Each row has a name. After each piece below comes the name of the row it's from, unless a question asks for something else. Each question is about the rows just above it.

ror: [124 171  96 132 173 154]
tosap: [122 141 146 177  96 125]
pem: [127 151 173  96 132 154]
vekin: [120 162 177 146 104 148]
[122 141 146 177  96 125] : tosap
Which row holds [154 132  96 173] read backwards? : pem
Which row holds [ 96 171] read backwards? : ror
The row with [127 151 173  96 132 154] is : pem
Which row holds [162 120] read backwards? : vekin
[146 177 162 120] is which row, read backwards? : vekin
Which row holds this, read backwards? [154 173 132  96] : ror

meris: [173 135 142 145 143 139  97 101 145 132 167 109 105 137 132 129 107 144
 110 123 102 104 123 101 142 132 141 113 155 159 150 112 147 115 146 140
 126 133 102]
Sebul: [134 129 108 139 120 123 115 117  85  97 187 161 122 106 100 161 179  82
 136 131 103 135 116  94 149 132  96 147 110 165 140 131 133 119 156 120
 138 146  93]
Ritil: [125 162 101  93 148 170 126 149 127 140 154 136 122  71 106 147 161  89
 203  97 109 116 135  88 127 105 102  97  86 162 166 176 144 167 151 182
 120 174 101]
budu: [170 127 130 125 119 130 125 120 124 129 168  97 123 102  99 144  91 147
 120 107 149  93  83 144 153 117 102 105 131  96 162 110  76 134 121 120
 131 144 157]
sepot: [115 134 122 126  93 140 154 149 101 127 170 148 136 128  84 124 166 107
  76 117 147 119 103 131 137 122  78 141 120 116 133 101  71  89 135  99
 131  95 150]
neme: [ 89 163 114 120 113 173 142 121 118 126  62 177 135 107 108  90 181 145
  89 130 147 130 105 150  87 140 106 151 111  72 156 112  72 124  94 130
 149  89 147]
Naf: [115 142 132 147 124 140 119 112 125 100  90 190 149 121 112 105 185 146
 106 176 110 128 129 118 113 176 121 190 115 126 141 132 135 156 103 129
 181 107  90]
Which row holds this, read backwards? [136 148 170 127 101 149 154 140  93 126 122] : sepot
[134 129 108 139 120 123 115 117  85  97 187 161 122 106 100 161 179  82
 136 131 103 135 116  94 149 132  96 147 110 165 140 131 133 119 156 120
 138 146  93] : Sebul
Which row holds this, read backwards? [107 135 177  62 126 118 121 142 173 113 120] : neme
Which row holds [136 154] read backwards? : Ritil
Which row holds this, read backwards? [107 120 147  91 144] : budu
Which row holds this, read backwards? [134  76 110 162  96 131 105 102 117 153] : budu

Zisot: [108 127 127 143 140 116 118  94 103 136  89 178 100 139 115 140 139 139
 134 156 150 140 113  80 146 167 128]
fatus: [125 124 116 142 141 133 120 101 101 107  99 174  94 145 101 133 106 119
 138 144 128 110 106  67 161 136 121]
supo: [103 161 138 141 115 120 124  97 107 123  79 171 124 131 100 131 112 114
 143 160 147 123 113  78 145 146 115]
bel: [121 133 118 135 141 115 120  96  96 109  95 173 102 148 107 135 106 108
 143 146 138 110 108  71 157 137 113]
far: [103 130 122 135 163 120 115  96 103 125  82 160 104 131 100 131 128 121
 141 149 147 141 106  78 145 149 104]
koz: [107 144 152 143 140 127 115 107 117 146  81 153  99 131 101 129 139 127
 132 141 147 134 101  70 153 159 104]
zera: [125 122 120 140 139 144 132 110 109 112  97 170  97 131  99 113 108 143
 130 159 142 134 133  62 147 144 121]
pob: [124 115 116 151 148 115 129  98 106 115 110 160  91 141  98 133 106 131
 141 142 125 114 108  62 150 136 122]
Noven: [113 113 125 146 154 132 116 108 117 150  82 152  96 136  98 127 140 127
 130 141 142 129 101  67 156 156 106]
zufen: [123 147 135 145 138 121 115  94  96 118  88 152  91 145 114 124 126 125
 136 157 124 142 122  65 145 173 127]
gimod: [110 141 120 161 138 115 140  96 107 119  86 166 102 132 109 113 121 108
 144 152 143 140 127  63 145 140 131]
Basof: [125 124 116 142 141 133 115 101 101 107  99 174  94 145 104 133 106 119
 138 144 128 110 106  67 161 136 121]
Which row holds this, read backwards? [121 113 109 132 102 166] : gimod
Which row holds this, read backwards? [115 138 161 120 141] : gimod
[127 140 143 152 144 108] is which row, read backwards? : gimod
Which row holds this, read backwards? [141 121 128 131] : far

ser: [187 171 173 135 150 131  90]
Fibur: [168 180 173 123 147 181 140]
nedu: [171 170 160 116 144 137 155]
lupon: [173 135 149 131  90 107  78]
Taliv: [180 170 162 124 110 128  91]
nuno: [172 170 160 118 116 131  78]
Tafud: [189 170 123 173 150 184  88]
ponan: [175 179 160 131 113  74  83]
repe: [168 176 168 116  60  74  90]
bom: [190 170 173 136  60 138  90]
Which row holds [ 90 131 150 135 173] read backwards? : ser
[168 180 173 123 147 181 140] : Fibur

Zonuk: [118  78 123 130 185 175 124 198]
zin: [107 164 119 112 189 132 121 128]
mul: [115  46 121 129 209 165 142 196]
Gofe: [164 118 130 123 185 132 121  82]
Which row holds this, read backwards? [185 130 123  78] : Zonuk
[119 164] is which row, read backwards? : zin
Which row holds [121  46] read backwards? : mul

Ris: [121 123 112 126 128 116 133 115 141 131 128 129 130 124 136 158 133 121
 117 133 125 114 117 124 137 131 122 125 130 126 126 129 141 137 123 139
 139 111 124 124 133 139 135 142 124 114 136 123 138 142 131 129 127 135
 135 127 122 118 133]
pevo: [134 156 139 127 137 131 154 138 119 110 145 142 152 146 133 151 136 144
 149 135 155 103 201 109 159 118 128 123 137 118 103 151 116 112 164 108
 136 135 139 113 145  86  82 109 129 149 153 146 120 120 135 113 135  99
 145 125 111 160 128]
ridos: [127 137 131 154 137 119 110 145 142 152 146 119 130 125 133 131 138 135
 122 128 127 133 122 129 120 123 125 119 129 119 132 126 118 127 130 129
 139 122 109 131 137 127 123 122 130 120 140 127 127 145 126 128 124 148
 140 119 112 131 143]
Which row holds this, read backwards? [103 118 137 123 128 118 159] : pevo
[135 139 133 124] is which row, read backwards? : Ris
Which row holds [146 152 142 145 110 119 138 154 131 137 127] read backwards? : pevo

Minam: [122 119 128 117 128 120 133 106 110 144 142 120 128 133 143 112 113 114
 119 110 108 131 124 135 135 122 130 128 135 126 133 151 112 127 133 120
 128 122 123 109 111 132 110 117 115 148 112 120 114 135 127 126 100 118
  99]
toma: [115 130 107 133 122 109 127 117 140 158 152 107 154 103 119 117  99 129
 130 100 119 160 137 129 143 139 129  98 100 127 113 146 118 107 114 121
 154 119 133 128 118 108 106 112 104 130 125 126 114 128 146 149 110 137
 122]
fopub: [171 122 152 168  82 143 165 100 140 115  94 129 102 102 148  74 112 137
 137  99 114 101 126 132 127 133 107 129 109  70  75 117 172 112  69  86
 118 176  99 111 105 134 149 108  93  89 107  71 123  66 124 152 141  95
 130]
Kezaf: [126 128 128 117 128 120 133 106 110 144 142 120 128 133 143 112 113 114
 119 110 108 131 124 135 135 122 130 128 135 126 133 151 112 127 133 120
 128 122 123 109 111 132 110 117 115 148 112 120 114 135 127 126 100 118
  76]
rika: [105 116 109 112 115  88 138  85  96 173 171  88 154 127 151 105  95 119
 116  93 100 152 126 133 132 127 129 107 119 126 131 173  87 102 126 119
 145 105  99  99 142 127 133 125 127 122 142  97 154 107 121 116 126 110
 123]
[131 126] is which row, read backwards? : rika
[ 99 137 137 112  74 148 102 102] is which row, read backwards? : fopub
Which row holds this, read backwards? [107 129 127 132 133 126] : rika
[129 137] is which row, read backwards? : toma
[126 128 128 117 128 120 133 106 110 144 142 120 128 133 143 112 113 114
 119 110 108 131 124 135 135 122 130 128 135 126 133 151 112 127 133 120
 128 122 123 109 111 132 110 117 115 148 112 120 114 135 127 126 100 118
  76] : Kezaf
Which row holds [105 145 119 126 102] read backwards? : rika

